bup: [114  77 163 142  94 119  89 128 145 123 111 128 151 122 127 169 142 117
 150 122 135 178 149 111 190 112 129 141 124  67 136  86  99 104 151  97
 123 139 136 134 116  99 174 140  91 127  65 205 154 132 117 174 101 131
 196]
banu: [174 143  91 127 139 143 158 142 115 169 132  97 169 143 137 105 103  80
 158 140 174 128  81 182 108 108  87 116 153  38 146 154 180 112 111 115
 173 125 143 111 112 161 134  91 132 127 174 174  65 117 205 140 130 123
  82]
zakod: [114  77 163 142  94 119  89 128 145 123 111 128 151 122 127 169 142 130
 150 154 135 178 149 111 190 112 129 141 124  67 136  86  99 104 151  97
 123 139 136 134 116  99 174 140  91 127  65 205 134 132 117 174 101 131
 196]
asked: [174 140  91 127  65 205 134 132 117 174]  zakod
asked: [114  77 163 142  94 119  89 128 145 123 111 128 151 122 127 169 142 117
 150 122 135 178 149 111 190 112 129 141 124  67 136  86  99 104 151  97
 123 139 136 134 116  99 174 140  91 127  65 205 154 132 117 174 101 131
 196]  bup
asked: [114  77 163 142  94 119  89 128 145 123 111 128 151 122 127 169 142 130
 150 154 135 178 149 111 190 112 129 141 124  67 136  86  99 104 151  97
 123 139 136 134 116  99 174 140  91 127  65 205 134 132 117 174 101 131
 196]  zakod
succ: [137]  [105]

naba: [112 108 117 129 113 146 149 113 154 176 107 136 146 119 144 158 130 120
 142 115 117 148 101 161 152 140 172 155 169 171 168 157 172 115 161 139
 131 142 145 134 121 133 157 106 181 158 170 109 123 155 185 123 102 180
 119 118 160]
Feso: [112 111 129 127 110 149 155 108 150 171 114 142 145 123 144 153 133 114
 139 120 112 145 110 154 161 131 169 153 169 170 167 156 169 146 141 141
 139 162 131 163 132 117 144 177  95 117 136 106 131 139 114 181 168 116
 106 124 166]
Vibu: [109 112 132 129 116 149 149 126 152 170 116 134 150 122 139 156 132 113
 138 120 118 144 110 153 157 132 165 160 166 172 171 159 166 147 139 142
 141 154 136 156 138 121 140 173 100 122 134 119 134 139 114 175 164 115
 116 131 157]
maz: [191 190 170 152 165 127 137 168 112  83 186 162 119 179 141 104 158 162
 135 179 157 127 201 105 134 126  97 104 100  83  90 108  90 117 152 140
 135 118 158 111 141 153 138  88 205 180 158 159 133 146 181  93  89 175
 160 146 121]
farof: [168 151  98 123 122 125 166 163 139 140 117 186 125 140 178 111 139 169
 138 129 125 146 143 161 119 168 142 169 155 106 112 102 167 144 132 134
 133 160 107 162 110 124 169 153 102  94 145  78 141 147 149 163 154 157
  94 105 183]
vis: [196 194 163 142 157 123 147 172 107  76 181 177 112 178 150  88 156 166
 128 176 148 124 206 104 129 129  91  89  99  69  79  91  96 117 147 141
 131 118 151 112 132 145 147  89 194 169 159 140 133 148 182  97  84 183
 143 134 134]
sida: [105 107 117 118 113 118 110 110 115 122 114 105 117 110 109 123 113 111
 117 113 114 115 106 116 119 111 121 122 118 126 122 125 116 117 116 114
 116 116 115 117 119 118 110 118 113 116 111 121 115 110 108 116 119 108
 119 120 111]
Nuli: [122 113 105 126 109 140 153 120 152 175 102 147 141 119 153 150 130 131
 143 114 114 150 103 166 144 146 173 142 170 160 157 148 176 148 137 132
 137 167 114 171 121 118 148 177  82  96 133  92 132 137 116 184 179 116
  99 116 172]
Vol: [112 108 117 129 113 146 149 113 154 176 107 136 146 119 144 158 130 120
 142 115 117 148 101 161 152 140 172 155 169 171 168 157 172 147 138 136
 139 163 124 165 129 120 142 177  90 108 132 107 133 137 113 180 176 113
 109 123 163]
asked: [109 112 132 129 116 149 149 126 152 170 116 134 150 122 139 156 132 113
 138 120 118 144 110 153 157 132 165 160 166 172 171 159 166 147 139 142
 141 154 136 156 138 121 140 173 100 122 134 119 134 139 114 175 164 115
 116 131 157]  Vibu
asked: [122 113 105 126 109 140 153 120 152 175 102 147 141 119 153 150 130 131
 143 114 114 150 103 166 144 146 173 142 170 160 157 148 176 148 137 132
 137 167 114 171 121 118 148 177  82  96 133  92 132 137 116 184 179 116
  99 116 172]  Nuli
asked: [112 108 117 129 113 146 149 113 154 176 107 136 146 119 144 158 130 120
 142 115 117 148 101 161 152 140 172 155 169 171 168 157 172 147 138 136
 139 163 124 165 129 120 142 177  90 108 132 107 133 137 113 180 176 113
 109 123 163]  Vol

mor: [159  91 120 183 111 142 172 130 138 126 118 180  89 121 140]
Tez: [104 110  94  92 101  87 200 137 110  98 188 151 116 117 111]
Vopir: [167 108 133 193 192 149 126 109 206 118 120 107 143  91 168]
figov: [117  48 129 109 105  95 188 126  99  95 121 157 167  79 105]
zita: [125 125  88 101 126 107 177 130 137 131 144  86 156 133  95]
bamo: [167  86 150 137 141 123 136  59 126 161 141  99 164 173 182]
rufad: [158 142  88 159 140 179  76  73 189  90 169 107 100 129 152]
bogot: [122 138 129 100 116  85 224 122 161  58 203 135  87 103 112]
Nibip: [126  88 161 131 116 151  52 189 165 142  85 154 148  98  70]
asked: [117  48 129 109 105  95 188 126  99  95 121 157 167  79 105]  figov
asked: [ 94  92 101  87 200 137 110  98]  Tez
where: [165]  Nibip, 8

zevat: [ 89 186  97 148  91  40]
Luma: [107  83 183 194  83 105]
Lolav: [107  83 183  92  78 141]
succ: [91]  [40]
asked: [ 89 186  97 148  91  40]  zevat

tig: [131 193 110 117 147 201  67 119  87 157 137 226 139]
zolag: [ 26 140 155 121  66 103 167 145 125  61 150 188 115]
fugim: [ 73 105 146 111 159 105  45  84 110 143 163 159 135]
sugav: [ 55 105 110 111 163 159 146 105  84  45 143 203 128]
pev: [144 105 118 111 163 159 146 157 125  99 152 141 100]
fideb: [ 73 140 100 131 128 101 104 122 101 110 115 159 135]
succ: [141]  [100]
asked: [131 193 110 117 147 201  67 119]  tig
where: [67]  tig, 6
asked: [131 193 110 117 147 201  67 119  87 157 137 226 139]  tig
where: [117]  tig, 3
asked: [105 110 111 163 159 146 105  84  45 143]  sugav
asked: [ 26 140 155 121  66 103 167 145 125  61 150 188 115]  zolag

